Below are the code and all the weights of a small trained network. Each question names an input and a class and asks about switching units off, where a switched-off unit gives its printed mean instead of its output.

import numpy as np


def w(rows, s, z=0):
    codes = np.array(rows[::2]) - 128.0
    scale = np.full(codes.shape[1], s)
    scale[-1] = z or s
    return codes * scale


def f(y):
    return y / 2 * (1 + np.tanh(0.7978845608 * (y + 0.044715 * y**3)))


def log_softmax(a):
    a = a - a.max(-1, keepdims=True)
    return a - np.log(np.exp(a).sum(-1, keepdims=True))


def net(x, mask):
    res = np.array(x, float).reshape(1, 5) / 4 @ E
    y = f(res @ A[0][:, :-1].T + A[0][:, -1])
    res = res + np.where(mask, y, B[0][:, -1]) @ B[0][:, :-1]
    return log_softmax(res[-1] @ U[:, :-1].T + U[:, -1])


A, B = {}, {}
E = w([
[168,30,150],'x0',
[128,127,129],'x1',
[143,165,195],'x2',
[249,157,85],'x3',
[128,128,129],'x4',
],0.012)
A[0] = w([
[131,158,145,60],'n0',
[252,121,116,56],'n1',
[117,131,172,145],'n2',
[152,122,144,88],'n3',
[135,119,165,91],'n4',
[59,144,133,228],'n5',
[108,109,128,61],'n6',
[139,38,165,117],'n7',
[99,104,111,153],'n8',
[128,182,102,138],'n9',
[140,151,142,73],'n10',
[153,140,81,154],'n11',
[114,128,130,118],'n12',
[134,149,131,77],'n13',
[119,99,124,177],'n14',
[138,81,161,40],'n15',
[78,114,173,149],'n16',
[113,161,102,17],'n17',
[147,70,152,235],'n18',
[184,163,88,170],'n19',
[124,142,129,89],'n20',
[63,152,133,218],'n21',
[120,192,128,95],'n22',
[189,161,76,121],'n23',
[144,115,133,162],'n24',
[152,152,107,160],'n25',
[86,111,162,190],'n26',
[97,106,86,214],'n27',
[158,152,202,181],'n28',
[82,86,115,3],'n29',
[133,154,136,108],'n30',
[212,124,119,84],'n31',
[144,144,188,205],'n32',
[128,112,114,148],'n33',
[105,112,78,231],'n34',
[150,148,196,198],'n35',
[127,123,146,103],'n36',
[133,128,126,115],'n37',
],0.024,0.0053)
B[0] = w([
[96,116,143,139],'n0',
[65,164,1,254],'n1',
[104,123,162,154],'n2',
[112,140,120,140],'n3',
[111,130,144,139],'n4',
[121,232,106,214],'n5',
[139,136,122,143],'n6',
[195,90,183,219],'n7',
[133,172,111,168],'n8',
[117,59,148,177],'n9',
[97,112,129,137],'n10',
[155,87,132,178],'n11',
[123,144,128,135],'n12',
[109,113,135,133],'n13',
[147,162,129,161],'n14',
[103,98,174,164],'n15',
[129,110,179,199],'n16',
[164,125,124,145],'n17',
[212,177,126,205],'n18',
[137,33,113,215],'n19',
[120,127,131,129],'n20',
[115,231,104,207],'n21',
[123,117,169,175],'n22',
[148,35,152,218],'n23',
[132,137,114,147],'n24',
[123,84,116,168],'n25',
[142,141,177,194],'n26',
[142,179,91,186],'n27',
[52,113,137,181],'n28',
[188,146,99,174],'n29',
[103,105,135,140],'n30',
[79,126,45,213],'n31',
[84,127,160,171],'n32',
[150,140,126,143],'n33',
[164,167,85,185],'n34',
[73,130,155,176],'n35',
[119,126,135,130],'n36',
[129,124,127,128],'n37',
],0.045,0.018)
U = w([
[33,237,36,252],'0',
[184,50,100,254],'1',
[188,186,166,61],'2',
[134,147,41,8],'3',
[39,228,154,24],'4',
[53,64,145,54],'5',
[115,179,253,118],'6',
],0.0076,0.0058)

Each question gives the input, the list of numbers given to net, and the class t.
The units are the neurons (one row each of A and B). Each row of codes is followed by its name. A weight is (code - 128) times the scale printed after its matrix; where a second scale follows, it is the last column's (A, B and U).
mask holds one flag per neuron, in row order. A switched-off neuron (its flag False) gives its mean, the last column of its row in B, instead of its output. The means were averaged over made-up inputs and are rounded, as every weight is.
A unit's drop is (log p(t) with every unit on - log p(t) with that unit switched off) / (log p(t) with every unit on - log p(t) with every unit switched off).
The circuit of an input: a set's keep is (log p(t) with only the set's units on - log p(t) with every unit switched off) / (log p(t) with every unit on - log p(t) with every unit switched off). Starting from the 12 units with the biggest drops (on a tie, the unit counted first), units are removed one at a time, each time the one whose removal leaves the highest keep (on an exact tie, the one counted first), for as long as the keep stays at least 0.8.
units of the circuit, in order: the units of the circuit, biggest drop first
unit that matters most: the unit with the biggest drop
top k neurons: the k neurons with the biggest drops, biggest first
drop of u: that unit's drop, to one decimal
input [8,2,-3,0,-5], class 2: units of the circuit, in order : n7, n19
input [-7,2,1,-1,-5], class 4: top 3 neurons : n1, n31, n22
input [3,-6,-2,0,1], class 2: top 2 neurons : n1, n19
input [3,-2,0,4,0], class 3: top 4 neurons : n1, n5, n21, n23
input [0,6,8,8,1], class 5: top 4 neurons : n23, n19, n5, n21
input [-4,7,7,0,1], class 4: top neuron : n7
input [-4,-8,1,3,4], class 5: top 2 neurons : n18, n7
input [4,-8,-1,6,-5], class 3: top 2 neurons : n1, n23
input [1,-3,-7,5,0], class 3: top 3 neurons : n1, n7, n31
input [6,0,-4,5,1], class 3: top 2 neurons : n1, n31
input [-8,2,2,-8,3], class 4: top 2 neurons : n1, n16
input [1,-5,-3,5,6], class 3: top 4 neurons : n1, n7, n31, n16
input [2,5,1,-4,6], class 6: drop of n1 : 0.4
input [2,4,-8,1,-2], class 3: unit that matters most : n27
input [2,1,-6,-1,8], class 2: drop of n1 : 0.6
input [2,4,-8,0,-5], class 2: drop of n37 : 0.0
